Below is a small trained network, with its code and all its weights. Each question gives an input and a target symbol and asks what happens when units are switched off, that is, made to give their printed mean instead of their output.

import numpy as np


def w(rows, s, z=0):
    codes = np.array(rows[::2]) - 128.0
    scale = np.full(codes.shape[1], s)
    scale[-1] = z or s
    return codes * scale


def f(y):
    return np.maximum(y, 0)


def softmax(a):
    e = np.exp(a - a.max(-1, keepdims=True))
    return e / e.sum(-1, keepdims=True)


def log_softmax(a):
    a = a - a.max(-1, keepdims=True)
    return a - np.log(np.exp(a).sum(-1, keepdims=True))


def net(x, mask):
    ids = ['βζλξσφ'.index(c) for c in x.split()]
    T = len(ids)
    res = E[ids] + P[:T]
    u = 0
    for l in range(3):
        r = res
        for j in range(3):
            rows = slice(2 * j, 2 * j + 2)
            q, k, v = (r @ M[l][rows].T for M in (Q, K, V))
            z = softmax(np.where(np.tri(T) > 0, q @ k.T / 2**0.5, -1e9)) @ v
            o = O[l][rows]
            res = res + np.where(mask[u + j], z, o[:, -1]) @ o[:, :-1]
        u += 3
        y = f(res @ A[l][:, :-1].T + A[l][:, -1])
        res = res + np.where(mask[u : u + 4], y, B[l][:, -1]) @ B[l][:, :-1]
        u += 4
    return log_softmax(res[-1] @ U[:, :-1].T + U[:, -1])


Q, K, V, O, A, B = {}, {}, {}, {}, {}, {}
E = w([
[188,170,81,75,91,154,135,141],'β',
[150,91,113,220,97,210,138,168],'ζ',
[140,155,188,95,154,148,178,118],'λ',
[97,114,152,86,73,105,78,135],'ξ',
[161,2,202,126,141,190,60,135],'σ',
[136,145,94,74,63,125,93,158],'φ',
],0.0094)
P = w([
[134,97,84,116,152,83,197,74],'0',
[206,174,161,120,135,135,148,162],'1',
[74,165,116,102,142,195,145,107],'2',
[198,139,97,144,184,92,132,85],'3',
[118,90,138,109,142,122,212,237],'4',
[65,184,128,113,162,207,129,128],'5',
[199,121,109,161,182,83,118,90],'6',
[194,195,205,153,127,164,116,220],'7',
[67,184,127,129,163,237,108,121],'8',
[185,101,99,169,173,82,96,103],'9',
[97,65,162,139,106,159,192,234],'10',
[61,187,134,148,187,252,73,135],'11',
],0.013)
Q[0] = w([
[167,49,88,121,162,66,121,83],'0.h0',
[39,172,108,171,144,218,111,102],'0.h0',
[56,130,62,214,89,78,103,57],'0.h1',
[176,127,230,87,182,72,103,153],'0.h1',
[75,117,33,142,98,88,231,130],'0.h2',
[255,78,129,173,215,22,123,81],'0.h2',
],0.047)
K[0] = w([
[130,130,87,32,134,121,195,92],'0.h0',
[108,48,116,191,156,172,116,127],'0.h0',
[88,113,210,145,107,178,149,188],'0.h1',
[208,102,142,136,158,32,144,74],'0.h1',
[112,198,78,222,163,111,127,19],'0.h2',
[231,228,127,102,146,254,180,166],'0.h2',
],0.048)
V[0] = w([
[163,24,199,2,183,152,59,114],'0.h0',
[169,110,150,250,30,127,198,78],'0.h0',
[89,140,118,97,149,160,85,136],'0.h1',
[121,136,131,55,175,164,103,147],'0.h1',
[131,115,98,120,134,142,123,152],'0.h2',
[95,176,161,126,171,99,133,127],'0.h2',
],0.007)
O[0] = w([
[215,115,158,2,105,191,170,122,250],'0.h0',
[90,125,84,189,150,171,150,111,137],'0.h0',
[167,151,144,100,170,159,131,119,123],'0.h1',
[102,159,137,74,165,161,180,136,189],'0.h1',
[143,163,132,91,126,153,132,124,146],'0.h2',
[120,159,153,158,110,107,141,131,78],'0.h2',
],0.0043,0.0023)
A[0] = w([
[156,173,135,125,92,114,185,196,2],'0.n0',
[204,75,53,237,126,2,180,26,142],'0.n1',
[76,183,138,159,94,79,101,87,29],'0.n2',
[139,168,151,199,20,55,162,51,22],'0.n3',
],0.0078,0.0077)
B[0] = w([
[114,132,50,181,90,178,166,123,139],'0.n0',
[163,113,123,2,219,64,66,59,255],'0.n1',
[116,90,137,129,110,235,53,188,128],'0.n2',
[160,127,123,26,165,115,164,138,128],'0.n3',
],0.0078,0.0041)
Q[1] = w([
[245,188,152,196,124,54,60,97],'1.h0',
[96,133,68,81,179,166,117,36],'1.h0',
[75,90,153,210,70,112,207,252],'1.h1',
[1,178,117,17,117,208,156,106],'1.h1',
[168,55,122,154,205,64,105,86],'1.h2',
[128,133,204,95,83,92,235,214],'1.h2',
],0.038)
K[1] = w([
[120,37,75,116,122,35,222,119],'1.h0',
[99,134,120,122,137,184,103,36],'1.h0',
[173,253,178,178,130,130,95,197],'1.h1',
[160,53,172,172,170,252,66,129],'1.h1',
[129,33,121,121,120,91,85,108],'1.h2',
[244,185,146,140,88,139,116,193],'1.h2',
],0.044)
V[1] = w([
[58,78,197,82,47,148,40,102],'1.h0',
[132,155,4,117,50,82,53,176],'1.h0',
[130,129,184,128,70,69,133,125],'1.h1',
[186,31,118,157,132,158,97,150],'1.h1',
[141,140,153,109,106,137,129,144],'1.h2',
[160,101,117,116,137,161,119,142],'1.h2',
],0.022)
O[1] = w([
[130,255,124,93,195,43,197,178,116],'1.h0',
[137,157,250,148,15,102,225,85,2],'1.h0',
[159,116,77,193,198,118,159,121,72],'1.h1',
[147,141,171,83,211,190,161,94,180],'1.h1',
[181,161,106,192,129,140,97,128,179],'1.h2',
[160,185,115,106,113,123,159,118,200],'1.h2',
],0.0093,0.009)
A[1] = w([
[3,191,128,161,132,159,141,66,114],'1.n0',
[127,150,143,119,146,72,133,119,115],'1.n1',
[156,145,164,157,101,116,165,190,83],'1.n2',
[129,120,101,155,140,89,159,135,4],'1.n3',
],0.021,0.012)
B[1] = w([
[220,1,47,184,204,164,5,210,208],'1.n0',
[106,111,79,237,160,70,195,90,254],'1.n1',
[163,8,232,14,210,59,64,194,228],'1.n2',
[74,150,132,127,177,189,67,15,144],'1.n3',
],0.0074,0.0094)
Q[2] = w([
[181,74,163,113,145,30,122,124],'2.h0',
[179,107,26,93,212,57,123,73],'2.h0',
[100,135,142,70,154,58,113,58],'2.h1',
[175,49,135,116,107,41,148,80],'2.h1',
[163,126,136,184,39,143,102,26],'2.h2',
[104,116,138,118,113,3,191,170],'2.h2',
],0.05)
K[2] = w([
[159,89,162,90,122,57,130,79],'2.h0',
[71,205,90,113,167,67,230,72],'2.h0',
[117,146,114,44,92,76,153,59],'2.h1',
[127,61,85,123,71,76,158,61],'2.h1',
[3,177,6,190,152,125,98,102],'2.h2',
[103,202,240,104,85,140,176,105],'2.h2',
],0.051)
V[2] = w([
[172,158,156,130,167,196,187,157],'2.h0',
[181,120,135,226,129,150,53,126],'2.h0',
[254,239,38,37,98,67,76,120],'2.h1',
[5,167,113,139,78,73,51,67],'2.h1',
[81,91,112,110,115,106,106,73],'2.h2',
[144,103,122,134,99,120,175,168],'2.h2',
],0.0054)
O[2] = w([
[173,155,155,164,162,175,114,106,137],'2.h0',
[136,115,54,98,47,105,121,108,77],'2.h0',
[149,100,49,58,60,199,197,217,255],'2.h1',
[1,154,152,124,152,125,136,216,8],'2.h1',
[161,108,125,150,156,160,136,95,135],'2.h2',
[127,145,134,100,132,123,147,190,102],'2.h2',
],0.0034,0.0065)
A[2] = w([
[171,132,200,254,7,120,215,127,46],'2.n0',
[121,113,117,164,20,168,150,57,79],'2.n1',
[167,120,152,96,115,181,120,156,2],'2.n2',
[168,84,211,167,42,115,173,115,24],'2.n3',
],0.018,0.0081)
B[2] = w([
[69,117,150,129,146,201,125,255,187],'2.n0',
[175,134,136,132,65,108,136,95,193],'2.n1',
[96,133,112,134,146,97,155,92,249],'2.n2',
[111,175,70,152,130,130,128,113,241],'2.n3',
],0.013,0.019)
U = w([
[173,77,114,155,71,167,99,109,168],'β',
[135,2,80,186,120,174,67,115,65],'ζ',
[100,81,94,146,90,174,101,151,125],'λ',
[89,71,88,196,125,98,110,102,89],'ξ',
[163,109,96,107,125,192,120,124,101],'σ',
[145,37,191,107,105,171,99,139,253],'φ',
],0.0042,0.0061)

Each question gives the input, a string of symbols that net reads in full, and the target symbol t.
The units are the heads (2 rows each of Q, K, V and O) and the neurons (one row each of A and B). Each row of codes is followed by its name. A weight is (code - 128) times the scale printed after its matrix; where a second scale follows, it is the last column's (O, A, B and U).
mask holds one flag per unit, layer by layer, with each layer's heads first. A switched-off unit (its flag False) gives its mean, the last column of its rows in O or B, instead of its output. The means were averaged over made-up inputs and are rounded, as every weight is.
A unit's drop is (log p(t) with every unit on - log p(t) with that unit switched off) / (log p(t) with every unit on - log p(t) with every unit switched off).
The circuit of an input: a set's keep is (log p(t) with only the set's units on - log p(t) with every unit switched off) / (log p(t) with every unit on - log p(t) with every unit switched off). Starting from the 12 units with the biggest drops (on a tie, the unit counted first), units are removed one at a time, each time the one whose removal leaves the highest keep (on an exact tie, the one counted first), for as long as the keep stays at least 0.8.
units of the circuit, in order: the units of the circuit, biggest drop first
unit that matters most: the unit with the biggest drop
top k neurons: the k neurons with the biggest drops, biggest first
heads that matter: for each layer, one digit per head in row order, 1 if its drop is at least 0.15 and else 0, layers parted by /
input φ φ σ λ β λ σ β, target λ: units of the circuit, in order -> (1.h0; 2.n0; 2.n3; 0.n0)
input φ λ λ φ ξ ξ λ ζ λ λ σ λ, target σ: units of the circuit, in order -> (1.h0; 1.h1)
input φ ξ φ φ σ λ ξ, target λ: heads that matter -> 000 / 100 / 000
input σ ξ ξ λ λ, target φ: units of the circuit, in order -> (1.h0; 1.n2; 2.n3)
input φ ξ λ φ λ ζ λ, target λ: units of the circuit, in order -> (2.n0; 1.h0; 2.n3)
input β ξ ξ ξ ξ σ σ σ σ λ β ξ, target σ: unit that matters most -> 0.h0
input ξ ξ λ σ φ φ β β λ, target σ: units of the circuit, in order -> (0.h0; 1.h0; 1.h1)
input ξ σ ξ ξ λ λ ξ ξ λ λ β φ, target σ: units of the circuit, in order -> (0.h0; 1.h1; 1.h0)
input ζ ξ ξ β λ ζ ξ ξ φ λ λ, target φ: units of the circuit, in order -> (1.n2; 1.h0; 2.n3)
input φ β β λ σ σ λ λ ξ, target σ: units of the circuit, in order -> (0.h0; 1.h0)
input λ β φ, target φ: units of the circuit, in order -> (1.h0; 1.n2; 2.n3)
input λ ζ φ, target ζ: units of the circuit, in order -> (1.n0; 0.h0; 0.n1)
input ξ β ξ, target ξ: units of the circuit, in order -> (1.h0; 1.n1)
input λ ξ ξ φ λ λ λ ξ, target ζ: units of the circuit, in order -> (1.h0)
input β φ φ φ, target β: units of the circuit, in order -> (1.h0; 2.n1)
input β ζ φ ξ ξ σ ζ ξ β λ ξ, target φ: top 3 neurons -> (1.n2; 2.n3; 0.n1)
input σ ζ ξ, target ζ: heads that matter -> 100 / 000 / 000
input ζ λ λ φ ξ λ ξ ζ ξ φ, target φ: top 2 neurons -> (0.n1; 2.n3)
input φ β σ ξ ζ ξ ξ ζ, target β: top 2 neurons -> (2.n1; 1.n1)
input ξ β ξ λ β, target λ: top 3 neurons -> (2.n0; 2.n3; 1.n0)
input β ζ φ β ζ, target β: top 2 neurons -> (2.n1; 1.n0)
input β ξ ξ ξ, target β: top 3 neurons -> (2.n1; 0.n1; 1.n2)
input ξ ξ ξ σ β β φ, target ξ: top 2 neurons -> (1.n1; 0.n1)
input σ ξ φ ζ σ λ ζ, target σ: unit that matters most -> 0.n1
input φ λ ζ σ ζ ξ ζ, target λ: top 3 neurons -> (2.n0; 2.n3; 1.n2)
